Here is a tiny trained network, its code and every weight. The questions are about switching its units off for an input and a class, where a switched-off unit gives its printed mean instead of its output.

import numpy as np


def w(rows, s, z=0):
    codes = np.array(rows[::2]) - 128.0
    scale = np.full(codes.shape[1], s)
    scale[-1] = z or s
    return codes * scale


def f(y):
    return np.maximum(y, 0)


def log_softmax(a):
    a = a - a.max(-1, keepdims=True)
    return a - np.log(np.exp(a).sum(-1, keepdims=True))


def net(x, mask):
    res = np.array(x, float).reshape(1, 4) / 4 @ E
    y = f(res @ A[0][:, :-1].T + A[0][:, -1])
    res = res + np.where(mask, y, B[0][:, -1]) @ B[0][:, :-1]
    return log_softmax(res[-1] @ U[:, :-1].T + U[:, -1])


A, B = {}, {}
E = w([
[61,75,98,244,141,60,79],'x0',
[27,148,104,131,106,129,241],'x1',
[123,90,194,80,208,55,171],'x2',
[196,141,101,223,189,137,189],'x3',
],0.011)
A[0] = w([
[108,175,80,153,54,169,127,35],'neuron 0',
[191,89,129,142,129,109,38,116],'neuron 1',
[177,103,177,111,133,165,83,197],'neuron 2',
[188,206,144,50,142,178,155,12],'neuron 3',
[174,86,147,150,106,95,83,79],'neuron 4',
[82,134,163,49,84,142,54,73],'neuron 5',
[63,160,119,106,67,134,232,82],'neuron 6',
[164,174,2,151,40,210,88,128],'neuron 7',
[151,179,120,77,144,147,138,29],'neuron 8',
[107,118,160,90,169,86,155,29],'neuron 9',
[159,102,182,84,179,70,180,25],'neuron 10',
[121,97,218,112,192,63,159,71],'neuron 11',
[169,196,170,44,143,205,182,107],'neuron 12',
[207,81,180,104,137,183,47,81],'neuron 13',
[92,122,118,92,81,115,199,94],'neuron 14',
[245,181,100,211,217,166,199,111],'neuron 15',
[211,130,125,84,159,146,67,5],'neuron 16',
],0.0086,0.0022)
B[0] = w([
[173,134,171,151,221,163,116,186],'neuron 0',
[80,119,92,187,133,168,196,199],'neuron 1',
[102,114,97,150,135,145,180,191],'neuron 2',
[24,110,133,195,164,46,83,221],'neuron 3',
[97,119,59,184,138,156,161,169],'neuron 4',
[168,30,186,98,1,101,119,211],'neuron 5',
[96,131,130,125,124,193,206,213],'neuron 6',
[129,186,224,162,151,177,52,239],'neuron 7',
[90,135,147,177,158,67,69,173],'neuron 8',
[163,158,157,111,167,191,113,178],'neuron 9',
[174,198,179,129,131,185,83,204],'neuron 10',
[150,172,229,173,177,193,92,212],'neuron 11',
[20,126,138,173,158,73,127,245],'neuron 12',
[108,88,120,141,140,218,229,213],'neuron 13',
[107,65,145,140,133,185,168,183],'neuron 14',
[158,38,217,93,19,72,160,245],'neuron 15',
[124,107,64,113,157,177,153,192],'neuron 16',
],0.0072,0.012)
U = w([
[160,186,207,138,187,238,67,101],'0',
[75,90,62,130,151,237,253,124],'1',
[20,86,111,198,180,53,81,222],'2',
[156,37,195,96,7,122,147,121],'3',
[108,142,108,113,132,134,140,254],'4',
[124,127,44,100,142,92,102,38],'5',
[155,146,99,77,114,127,118,63],'6',
[138,172,59,108,157,91,84,62],'7',
],0.0081,0.0043)

Each question gives the input, the list of numbers given to net, and the class t.
The units are the neurons (one row each of A and B). Each row of codes is followed by its name. A weight is (code - 128) times the scale printed after its matrix; where a second scale follows, it is the last column's (A, B and U).
mask holds one flag per neuron, in row order. A switched-off neuron (its flag False) gives its mean, the last column of its row in B, instead of its output. The means were averaged over made-up inputs and are rounded, as every weight is.
A unit's drop is (log p(t) with every unit on - log p(t) with that unit switched off) / (log p(t) with every unit on - log p(t) with every unit switched off).
The circuit of an input: a set's keep is (log p(t) with only the set's units on - log p(t) with every unit switched off) / (log p(t) with every unit on - log p(t) with every unit switched off). Starting from the 12 units with the biggest drops (on a tie, the unit counted first), units are removed one at a time, each time the one whose removal leaves the highest keep (on an exact tie, the one counted first), for as long as the keep stays at least 0.8.
circuit, biggest first: the units of the circuit, biggest drop first
most important unit: the unit with the biggest drop
k most important neurons: the k neurons with the biggest drops, biggest first
drop when u is switched off: that unit's drop, to one decimal
input [-3,-6,-5,-8], class 3: circuit, biggest first => neuron 5
input [-7,-8,-4,-5], class 1: 2 most important neurons => neuron 13; neuron 16
input [-8,7,-3,2], class 2: circuit, biggest first => neuron 3; neuron 12
input [-6,-1,3,1], class 2: 2 most important neurons => neuron 3; neuron 12
input [-2,-4,0,4], class 1: circuit, biggest first => neuron 13; neuron 7
input [2,2,-4,-7], class 3: 2 most important neurons => neuron 5; neuron 11
input [1,7,7,4], class 0: circuit, biggest first => neuron 11; neuron 10
input [-5,-1,-3,3], class 2: circuit, biggest first => neuron 3; neuron 12; neuron 10
input [-5,1,4,-3], class 2: circuit, biggest first => neuron 12; neuron 3
input [-2,-6,-4,-6], class 1: circuit, biggest first => neuron 13; neuron 1
input [-6,-4,0,6], class 2: 4 most important neurons => neuron 3; neuron 12; neuron 5; neuron 8
input [5,6,-8,7], class 0: 2 most important neurons => neuron 7; neuron 0
input [-2,-1,4,5], class 3: 3 most important neurons => neuron 15; neuron 7; neuron 0
input [2,-4,7,-7], class 0: circuit, biggest first => neuron 11
input [-7,-8,4,-2], class 1: 2 most important neurons => neuron 13; neuron 16
input [6,7,-5,-8], class 3: 2 most important neurons => neuron 5; neuron 13
input [-1,-5,-3,6], class 3: 2 most important neurons => neuron 15; neuron 6
input [-8,-4,6,-2], class 2: 4 most important neurons => neuron 3; neuron 12; neuron 7; neuron 8
input [-7,-5,4,-3], class 2: 3 most important neurons => neuron 3; neuron 12; neuron 8
input [8,3,-8,-5], class 0: most important unit => neuron 7
input [0,-8,-5,-6], class 1: 2 most important neurons => neuron 13; neuron 1
input [-4,6,-7,7], class 0: 3 most important neurons => neuron 7; neuron 0; neuron 5
input [-7,-4,2,-3], class 2: 2 most important neurons => neuron 3; neuron 12
input [-5,6,-3,8], class 3: drop when neuron 13 is switched off => 0.1
input [6,7,1,3], class 1: drop when neuron 6 is switched off => 0.2
input [-1,-7,-3,7], class 1: drop when neuron 16 is switched off => 0.3
input [7,-2,8,4], class 0: most important unit => neuron 11
